Below are the code and all the weights of a small trained network. Each question names an input and a target symbol and asks about switching units off, where a switched-off unit gives its printed mean instead of its output.

import numpy as np


def w(rows, s, z=0):
    codes = np.array(rows[::2]) - 128.0
    scale = np.full(codes.shape[1], s)
    scale[-1] = z or s
    return codes * scale


def f(y):
    return np.maximum(y, 0)


def softmax(a):
    e = np.exp(a - a.max(-1, keepdims=True))
    return e / e.sum(-1, keepdims=True)


def log_softmax(a):
    a = a - a.max(-1, keepdims=True)
    return a - np.log(np.exp(a).sum(-1, keepdims=True))


def net(x, mask):
    ids = ['βγδθλμξπσφψω'.index(c) for c in x.split()]
    T = len(ids)
    res = E[ids] + P[:T]
    r = res
    for j in range(3):
        rows = slice(4 * j, 4 * j + 4)
        q, k, v = (r @ M[0][rows].T for M in (Q, K, V))
        z = softmax(np.where(np.tri(T) > 0, q @ k.T / 4**0.5, -1e9)) @ v
        o = O[0][rows]
        res = res + np.where(mask[j], z, o[:, -1]) @ o[:, :-1]
    y = f(res @ A[0][:, :-1].T + A[0][:, -1])
    res = res + np.where(mask[3:15], y, B[0][:, -1]) @ B[0][:, :-1]
    return log_softmax(res[-1] @ U[:, :-1].T + U[:, -1])


Q, K, V, O, A, B = {}, {}, {}, {}, {}, {}
E = w([
[182,205,169,254,103,72,140,175,238,138],'β',
[46,167,144,106,73,156,104,116,89,191],'γ',
[96,111,142,165,109,187,219,102,162,71],'δ',
[89,132,136,104,162,160,131,63,151,237],'θ',
[84,128,180,250,74,183,121,103,134,87],'λ',
[124,67,87,91,176,53,140,116,106,165],'μ',
[91,99,97,132,61,107,109,210,68,148],'ξ',
[106,113,180,71,101,110,125,122,17,167],'π',
[162,61,123,86,77,73,56,69,161,57],'σ',
[171,93,154,75,126,70,109,133,141,235],'φ',
[208,158,114,68,93,211,84,138,216,128],'ψ',
[65,68,92,164,130,177,74,177,141,198],'ω',
],0.015)
P = w([
[116,146,40,137,41,72,130,51,110,139],'0',
[82,133,109,137,62,123,170,114,174,142],'1',
[97,105,113,134,62,127,158,113,166,145],'2',
[95,105,127,134,101,129,140,110,165,122],'3',
[109,82,135,135,102,139,133,122,154,129],'4',
[125,70,142,137,119,138,122,125,149,125],'5',
[127,58,153,134,130,148,111,132,140,127],'6',
[142,34,156,136,141,154,108,147,130,135],'7',
[150,31,165,138,154,156,104,155,133,129],'8',
[160,4,172,136,162,166,90,162,117,138],'9',
],0.012)
Q[0] = w([
[58,106,95,116,133,99,141,126,70,238],'H0',
[116,79,118,144,49,144,151,101,144,188],'H0',
[139,149,122,104,153,160,170,131,146,34],'H0',
[111,129,19,51,118,63,124,155,107,232],'H0',
[136,165,138,129,162,139,174,174,123,110],'H1',
[77,123,130,102,135,85,135,142,91,213],'H1',
[74,95,137,142,110,115,154,146,140,202],'H1',
[84,127,45,95,130,100,160,154,105,251],'H1',
[126,72,158,129,106,114,144,64,142,119],'H2',
[113,95,159,174,85,141,117,200,145,74],'H2',
[158,113,148,161,108,117,111,103,172,64],'H2',
[100,219,106,115,207,105,159,131,45,105],'H2',
],0.014)
K[0] = w([
[131,234,25,137,62,58,154,85,116,123],'H0',
[171,44,19,144,63,126,43,124,92,150],'H0',
[146,131,238,145,140,134,101,186,172,109],'H0',
[87,225,64,168,47,96,186,33,167,169],'H0',
[30,140,180,139,125,143,167,92,136,106],'H1',
[85,164,7,142,108,69,155,73,116,143],'H1',
[167,161,72,164,47,95,95,10,97,116],'H1',
[83,211,14,147,76,116,160,94,120,137],'H1',
[172,129,147,85,220,149,104,163,126,140],'H2',
[143,80,156,116,121,152,75,194,79,66],'H2',
[211,111,159,148,163,176,58,157,149,103],'H2',
[106,195,105,136,46,81,218,69,155,83],'H2',
],0.011)
V[0] = w([
[110,89,26,111,135,112,31,254,143,109],'H0',
[162,177,173,195,53,88,52,173,126,177],'H0',
[197,139,133,58,158,10,217,183,147,143],'H0',
[76,111,98,111,131,134,229,142,51,112],'H0',
[57,169,204,115,125,157,101,210,78,189],'H1',
[144,162,149,88,131,204,155,89,190,190],'H1',
[117,139,109,210,103,207,107,184,180,72],'H1',
[123,156,154,63,46,104,117,176,82,97],'H1',
[68,173,175,221,96,69,112,148,83,130],'H2',
[111,79,107,215,183,118,127,167,164,198],'H2',
[193,179,106,149,149,175,153,120,196,98],'H2',
[153,165,76,70,112,171,142,191,141,180],'H2',
],0.0091)
O[0] = w([
[35,184,74,115,224,53,199,133,177,83,147],'H0',
[111,102,155,159,242,146,28,150,90,37,212],'H0',
[97,134,15,236,73,123,91,143,181,144,34],'H0',
[97,61,87,46,87,123,167,161,136,181,110],'H0',
[106,20,140,123,135,182,119,50,190,138,8],'H1',
[56,147,177,177,156,23,88,4,111,188,134],'H1',
[79,142,235,42,93,110,91,172,197,93,47],'H1',
[247,153,115,108,141,173,141,11,208,38,155],'H1',
[191,85,164,102,201,78,195,109,129,157,82],'H2',
[119,227,167,103,93,114,170,43,106,152,236],'H2',
[120,147,106,123,105,206,110,211,45,148,2],'H2',
[135,153,118,90,184,152,2,66,43,112,157],'H2',
],0.0082,0.0059)
A[0] = w([
[62,203,221,66,179,21,60,88,134,96,36],'N0',
[153,125,175,51,69,185,198,183,253,33,69],'N1',
[184,81,149,71,115,61,82,99,71,97,66],'N2',
[113,201,188,214,172,105,153,176,153,47,171],'N3',
[100,126,139,4,146,157,87,94,76,164,62],'N4',
[13,34,124,98,177,134,136,143,233,199,237],'N5',
[134,215,50,225,180,174,104,111,116,136,146],'N6',
[153,88,37,94,111,114,99,137,128,70,73],'N7',
[44,143,147,150,136,80,215,193,70,209,206],'N8',
[182,134,179,89,131,137,89,177,228,202,251],'N9',
[124,164,125,82,189,169,73,47,15,166,191],'N10',
[100,136,151,204,120,91,175,80,72,126,13],'N11',
],0.0062,0.0024)
B[0] = w([
[79,115,44,151,132,183,212,135,63,133,252],'N0',
[155,166,97,254,180,165,108,199,108,194,187],'N1',
[36,183,144,153,143,179,125,114,195,175,181],'N2',
[159,139,106,42,134,156,100,44,147,134,194],'N3',
[179,140,177,162,149,113,161,134,188,78,197],'N4',
[141,110,123,101,145,5,106,172,100,110,170],'N5',
[158,67,184,102,80,98,142,151,87,91,210],'N6',
[119,117,190,104,118,229,133,149,178,156,158],'N7',
[100,160,102,39,120,136,34,161,199,147,186],'N8',
[106,44,154,126,64,141,156,113,71,95,166],'N9',
[120,98,109,170,156,65,109,170,143,144,238],'N10',
[161,197,180,147,147,159,152,132,161,155,174],'N11',
],0.0074,0.014)
U = w([
[236,195,170,50,148,98,129,128,74,110,113],'β',
[170,88,94,85,118,201,150,78,117,168,100],'γ',
[150,129,44,114,85,159,169,189,77,190,91],'δ',
[137,132,176,33,63,124,133,103,139,126,197],'θ',
[153,133,175,138,129,166,192,164,90,144,79],'λ',
[107,175,142,156,142,90,82,158,190,196,69],'μ',
[115,101,129,85,144,36,145,165,127,95,128],'ξ',
[167,77,121,200,105,46,173,147,86,93,149],'π',
[183,203,108,161,176,169,121,178,231,122,128],'σ',
[121,137,213,125,104,74,131,25,253,27,207],'φ',
[93,125,101,93,108,166,35,127,98,96,254],'ψ',
[113,202,103,144,124,162,207,66,120,140,15],'ω',
],0.006,0.0031)

Each question gives the input, a string of symbols that net reads in full, and the target symbol t.
The units are the heads (4 rows each of Q, K, V and O) and the neurons (one row each of A and B). Each row of codes is followed by its name. A weight is (code - 128) times the scale printed after its matrix; where a second scale follows, it is the last column's (O, A, B and U).
mask holds one flag per unit, heads first, then neurons. A switched-off unit (its flag False) gives its mean, the last column of its rows in O or B, instead of its output. The means were averaged over made-up inputs and are rounded, as every weight is.
A unit's drop is (log p(t) with every unit on - log p(t) with that unit switched off) / (log p(t) with every unit on - log p(t) with every unit switched off).
The circuit of an input: a set's keep is (log p(t) with only the set's units on - log p(t) with every unit switched off) / (log p(t) with every unit on - log p(t) with every unit switched off). Starting from the 12 units with the biggest drops (on a tie, the unit counted first), units are removed one at a time, each time the one whose removal leaves the highest keep (on an exact tie, the one counted first), for as long as the keep stays at least 0.8.
units of the circuit, in order: the units of the circuit, biggest drop first
unit that matters most: the unit with the biggest drop
k most important neurons: the k neurons with the biggest drops, biggest first
heads that matter: for each layer, one digit per head in row order, 1 if its drop is at least 0.15 and else 0, layers parted by /
input ξ λ θ θ β θ δ φ, target σ: units of the circuit, in order -> (H1, N1)
input μ ψ φ λ β ω λ ω γ, target δ: units of the circuit, in order -> (H1)
input ω ψ ω, target ξ: units of the circuit, in order -> (H0, N5)
input θ θ ψ γ φ φ δ, target φ: units of the circuit, in order -> (N0, H0, N1)
input ψ λ λ γ β ψ θ, target ω: units of the circuit, in order -> (N0, H1, H0)
input ξ ψ σ, target ψ: heads that matter -> 001
input θ θ π, target μ: heads that matter -> 010
input φ ξ λ θ ψ ω θ λ π, target π: units of the circuit, in order -> (H1, H0, N6)
input φ μ ψ θ λ δ, target λ: units of the circuit, in order -> (H0, H1, N1)
input γ δ λ σ ψ λ φ μ, target φ: units of the circuit, in order -> (H1, N0)
input θ φ φ θ ψ γ φ ψ γ, target μ: units of the circuit, in order -> (H1, N10, N8)
input δ σ θ ω ξ μ φ λ, target φ: units of the circuit, in order -> (N0, N1)
input δ ω γ μ δ γ, target θ: heads that matter -> 100
input ω ω γ π σ θ θ ξ, target ξ: unit that matters most -> H0
input θ β π ω μ β, target ω: units of the circuit, in order -> (N0, H2, H0)
input μ ξ ω θ φ σ φ φ φ, target δ: heads that matter -> 110
input γ β μ β φ φ σ ω φ, target φ: heads that matter -> 010
input λ π φ θ, target λ: heads that matter -> 110
input φ θ φ ω ω ω φ ψ, target ω: heads that matter -> 110
input φ μ θ λ, target μ: unit that matters most -> N1
input ω θ γ θ θ β, target θ: heads that matter -> 010
input β β ψ γ γ π, target ψ: heads that matter -> 110
input λ μ μ, target λ: 2 most important neurons -> (N0, N1)
